Here is a tiny trained network, its code and every weight. The questions are about switching its units off for an input and a target symbol, where a switched-off unit gives its printed mean instead of its output.

import numpy as np


def w(rows, s, z=0):
    codes = np.array(rows[::2]) - 128.0
    scale = np.full(codes.shape[1], s)
    scale[-1] = z or s
    return codes * scale


def f(y):
    return y / 2 * (1 + np.tanh(0.7978845608 * (y + 0.044715 * y**3)))


def softmax(a):
    e = np.exp(a - a.max(-1, keepdims=True))
    return e / e.sum(-1, keepdims=True)


def log_softmax(a):
    a = a - a.max(-1, keepdims=True)
    return a - np.log(np.exp(a).sum(-1, keepdims=True))


def net(x, mask):
    ids = ['βγελξπφω'.index(c) for c in x.split()]
    T = len(ids)
    res = E[ids] + P[:T]
    u = 0
    for l in range(2):
        r = res
        for j in range(2):
            rows = slice(4 * j, 4 * j + 4)
            q, k, v = (r @ M[l][rows].T for M in (Q, K, V))
            z = softmax(np.where(np.tri(T) > 0, q @ k.T / 4**0.5, -1e9)) @ v
            o = O[l][rows]
            res = res + np.where(mask[u + j], z, o[:, -1]) @ o[:, :-1]
        u += 2
        y = f(res @ A[l][:, :-1].T + A[l][:, -1])
        res = res + np.where(mask[u : u + 12], y, B[l][:, -1]) @ B[l][:, :-1]
        u += 12
    return log_softmax(res[-1] @ U[:, :-1].T + U[:, -1])


Q, K, V, O, A, B = {}, {}, {}, {}, {}, {}
E = w([
[148,160,91,70,221],'β',
[117,157,64,173,196],'γ',
[117,95,172,142,108],'ε',
[97,108,141,9,216],'λ',
[90,69,200,48,146],'ξ',
[161,155,28,72,116],'π',
[33,79,46,100,131],'φ',
[128,119,69,118,61],'ω',
],0.016)
P = w([
[142,211,139,228,108],'0',
[117,94,78,222,190],'1',
[108,218,129,185,96],'2',
[96,79,67,185,186],'3',
[86,230,128,153,78],'4',
[93,60,62,146,167],'5',
[59,237,122,115,64],'6',
[78,50,56,110,157],'7',
[41,246,118,82,50],'8',
[65,30,46,72,150],'9',
[29,254,115,62,29],'10',
[54,11,36,32,143],'11',
],0.0078)
Q[0] = w([
[104,166,119,100,111],'0.h1',
[186,58,128,138,147],'0.h1',
[155,101,149,137,164],'0.h1',
[100,159,107,111,93],'0.h1',
[251,210,79,91,162],'0.h2',
[181,106,168,97,231],'0.h2',
[131,92,38,206,118],'0.h2',
[69,199,73,127,210],'0.h2',
],0.032)
K[0] = w([
[111,119,83,90,95],'0.h1',
[132,156,193,161,176],'0.h1',
[136,120,158,144,178],'0.h1',
[114,135,94,104,77],'0.h1',
[251,173,55,43,168],'0.h2',
[161,174,183,112,240],'0.h2',
[146,140,49,189,91],'0.h2',
[51,212,83,151,188],'0.h2',
],0.032)
V[0] = w([
[81,183,205,152,194],'0.h1',
[83,141,45,86,48],'0.h1',
[170,141,149,154,120],'0.h1',
[209,65,87,129,90],'0.h1',
[120,193,91,217,164],'0.h2',
[133,201,97,254,164],'0.h2',
[150,144,141,182,114],'0.h2',
[195,135,180,236,72],'0.h2',
],0.0058)
O[0] = w([
[61,227,88,144,180,102],'0.h1',
[174,3,84,106,64,204],'0.h1',
[130,127,157,130,63,85],'0.h1',
[182,73,201,122,86,110],'0.h1',
[138,97,191,81,96,120],'0.h2',
[131,97,199,64,96,93],'0.h2',
[108,141,120,95,150,82],'0.h2',
[55,183,59,65,217,2],'0.h2',
],0.0067,0.0064)
A[0] = w([
[168,142,106,119,136,64],'0.n1',
[145,129,162,126,104,174],'0.n2',
[86,118,138,141,116,76],'0.n3',
[143,126,121,156,129,156],'0.n4',
[188,129,121,252,140,134],'0.n5',
[91,192,140,162,88,1],'0.n6',
[141,102,124,148,131,69],'0.n7',
[109,128,113,143,136,155],'0.n8',
[131,140,151,145,124,96],'0.n9',
[129,179,125,122,111,88],'0.n10',
[140,115,187,99,127,134],'0.n11',
[132,129,156,138,152,130],'0.n12',
],0.025,0.0063)
B[0] = w([
[67,70,112,176,178,155],'0.n1',
[153,65,132,151,154,252],'0.n2',
[147,98,91,82,188,177],'0.n3',
[90,122,170,91,111,165],'0.n4',
[11,174,143,141,92,165],'0.n5',
[1,113,163,196,83,141],'0.n6',
[114,190,106,74,151,210],'0.n7',
[133,126,179,92,98,242],'0.n8',
[139,148,77,101,177,81],'0.n9',
[160,176,72,154,127,116],'0.n10',
[99,158,145,151,91,232],'0.n11',
[114,83,94,90,69,168],'0.n12',
],0.019,0.0022)
Q[1] = w([
[119,76,129,162,107],'1.h1',
[120,188,64,119,104],'1.h1',
[27,95,165,255,50],'1.h1',
[102,106,145,168,110],'1.h1',
[150,40,121,239,69],'1.h2',
[120,141,183,70,173],'1.h2',
[89,168,167,81,228],'1.h2',
[119,208,128,118,149],'1.h2',
],0.028)
K[1] = w([
[137,104,130,136,106],'1.h1',
[147,157,137,159,128],'1.h1',
[127,143,2,139,56],'1.h1',
[128,128,93,131,111],'1.h1',
[104,99,64,125,100],'1.h2',
[125,137,172,115,168],'1.h2',
[122,145,185,138,186],'1.h2',
[136,161,120,146,142],'1.h2',
],0.039)
V[1] = w([
[129,135,94,135,115],'1.h1',
[124,123,190,120,153],'1.h1',
[132,119,141,118,128],'1.h1',
[125,131,56,140,96],'1.h1',
[87,50,98,74,132],'1.h2',
[73,35,99,92,178],'1.h2',
[183,199,186,2,25],'1.h2',
[153,154,94,164,32],'1.h2',
],0.0077)
O[1] = w([
[134,130,126,118,99,131],'1.h1',
[122,128,133,147,186,113],'1.h1',
[119,126,132,128,119,135],'1.h1',
[137,119,121,102,47,150],'1.h1',
[81,117,140,138,217,254],'1.h2',
[81,101,79,127,189,250],'1.h2',
[175,204,231,75,151,123],'1.h2',
[113,136,254,188,174,110],'1.h2',
],0.0076,0.0095)
A[1] = w([
[156,60,156,184,75,107],'1.n1',
[161,140,106,141,131,120],'1.n2',
[152,207,95,170,113,219],'1.n3',
[150,115,109,89,94,193],'1.n4',
[205,65,141,116,184,233],'1.n5',
[201,181,95,111,121,179],'1.n6',
[192,103,180,110,106,238],'1.n7',
[253,53,133,124,200,89],'1.n8',
[206,198,69,172,111,7],'1.n9',
[68,131,103,130,148,1],'1.n10',
[128,178,107,212,57,156],'1.n11',
[161,139,105,142,124,56],'1.n12',
],0.014,0.0056)
B[1] = w([
[133,126,128,194,60,193],'1.n1',
[226,139,106,214,79,119],'1.n2',
[157,114,103,66,3,135],'1.n3',
[123,140,165,175,154,156],'1.n4',
[194,135,55,182,155,253],'1.n5',
[133,150,72,131,94,135],'1.n6',
[105,204,117,111,192,153],'1.n7',
[75,130,194,82,95,209],'1.n8',
[151,161,179,190,214,133],'1.n9',
[153,162,185,126,115,200],'1.n10',
[169,59,150,90,173,141],'1.n11',
[160,147,213,199,103,119],'1.n12',
],0.022,0.012)
U = w([
[128,138,146,121,132,35],'β',
[102,119,132,98,116,62],'γ',
[111,116,175,135,148,26],'ε',
[85,154,94,97,108,67],'λ',
[12,136,139,97,110,255],'ξ',
[75,113,108,137,114,82],'π',
[107,103,100,122,195,235],'φ',
[99,165,155,157,154,15],'ω',
],0.011,0.005)

Each question gives the input, a string of symbols that net reads in full, and the target symbol t.
The units are the heads (4 rows each of Q, K, V and O) and the neurons (one row each of A and B). Each row of codes is followed by its name. A weight is (code - 128) times the scale printed after its matrix; where a second scale follows, it is the last column's (O, A, B and U).
mask holds one flag per unit, layer by layer, with each layer's heads first. A switched-off unit (its flag False) gives its mean, the last column of its rows in O or B, instead of its output. The means were averaged over made-up inputs and are rounded, as every weight is.
A unit's drop is (log p(t) with every unit on - log p(t) with that unit switched off) / (log p(t) with every unit on - log p(t) with every unit switched off).
The circuit of an input: a set's keep is (log p(t) with only the set's units on - log p(t) with every unit switched off) / (log p(t) with every unit on - log p(t) with every unit switched off). Starting from the 12 units with the biggest drops (on a tie, the unit counted first), units are removed one at a time, each time the one whose removal leaves the highest keep (on an exact tie, the one counted first), for as long as the keep stays at least 0.8.
circuit, biggest first: the units of the circuit, biggest drop first
most important unit: the unit with the biggest drop
top k neurons: the k neurons with the biggest drops, biggest first
k most important neurons of layer l: the k neurons of layer l with the biggest drops, biggest first
input ε ε π γ β λ, target ξ: circuit, biggest first : [0.n11; 0.h2; 1.n5]
input ε π ε φ γ β ξ π ξ, target π: circuit, biggest first : [0.h1; 0.n2; 1.n1]
input ξ π ξ ξ π ε λ λ π ω ω, target ω: circuit, biggest first : [0.h1; 1.n7; 0.n7; 1.h2]
input ω λ λ γ ξ ε, target ξ: most important unit : 0.n5
input φ ξ φ λ π ξ γ λ ε, target π: circuit, biggest first : [1.n1; 0.h1; 0.n2]
input λ λ λ λ λ ε λ π φ φ γ, target φ: circuit, biggest first : [0.h1; 1.h2]
input γ ω β λ, target ξ: circuit, biggest first : [0.h2; 0.n11; 1.n5]
input ξ π λ ω ε, target ω: circuit, biggest first : [0.h1; 1.n7; 1.h2]
input ε π λ ε λ λ ξ, target π: top 2 neurons : [0.n1; 0.n2]
input ω π β λ ε, target π: circuit, biggest first : [0.n1; 1.h2; 1.n1]
input λ π λ λ φ π β π λ ε, target ξ: circuit, biggest first : [0.h2; 0.n5; 1.n5]
input ε π ω λ λ γ λ ε β, target ω: top 4 neurons : [1.n7; 1.n5; 1.n1; 0.n3]
input λ ω ξ λ ξ λ γ ε γ, target ω: top 2 neurons : [1.n7; 0.n2]
input λ β π, target π: circuit, biggest first : [0.n1; 0.h1; 1.n1; 1.h2]
input π ε π ξ π λ φ, target φ: most important unit : 0.n3
input λ λ ε ω γ β ε λ ε π, target ξ: top 3 neurons : [0.n5; 1.n5; 0.n7]
input π λ ω, target ω: top 2 neurons : [1.n7; 1.n5]
input π λ λ γ ω ε π λ γ, target π: top 2 neurons : [0.n1; 1.n1]
input γ ε γ ξ λ π β λ γ, target π: top 2 neurons : [0.n1; 0.n2]
input ω ξ λ γ ξ, target ω: top 3 neurons : [1.n7; 1.n1; 0.n1]
input β β ε ξ φ, target φ: top 2 neurons : [1.n5; 0.n3]
input π β π π φ φ ω γ ξ, target ω: top 2 neurons : [0.n7; 1.n7]
input β λ λ ω φ ε ξ ε λ φ β, target φ: most important unit : 1.n5
input ε γ π ξ λ ε λ ξ λ π β, target π: top 3 neurons : [0.n1; 0.n2; 1.n1]
input ω ξ φ ε γ ξ ξ, target φ: 3 most important neurons of layer 1 : [1.n5; 1.n1; 1.n10]
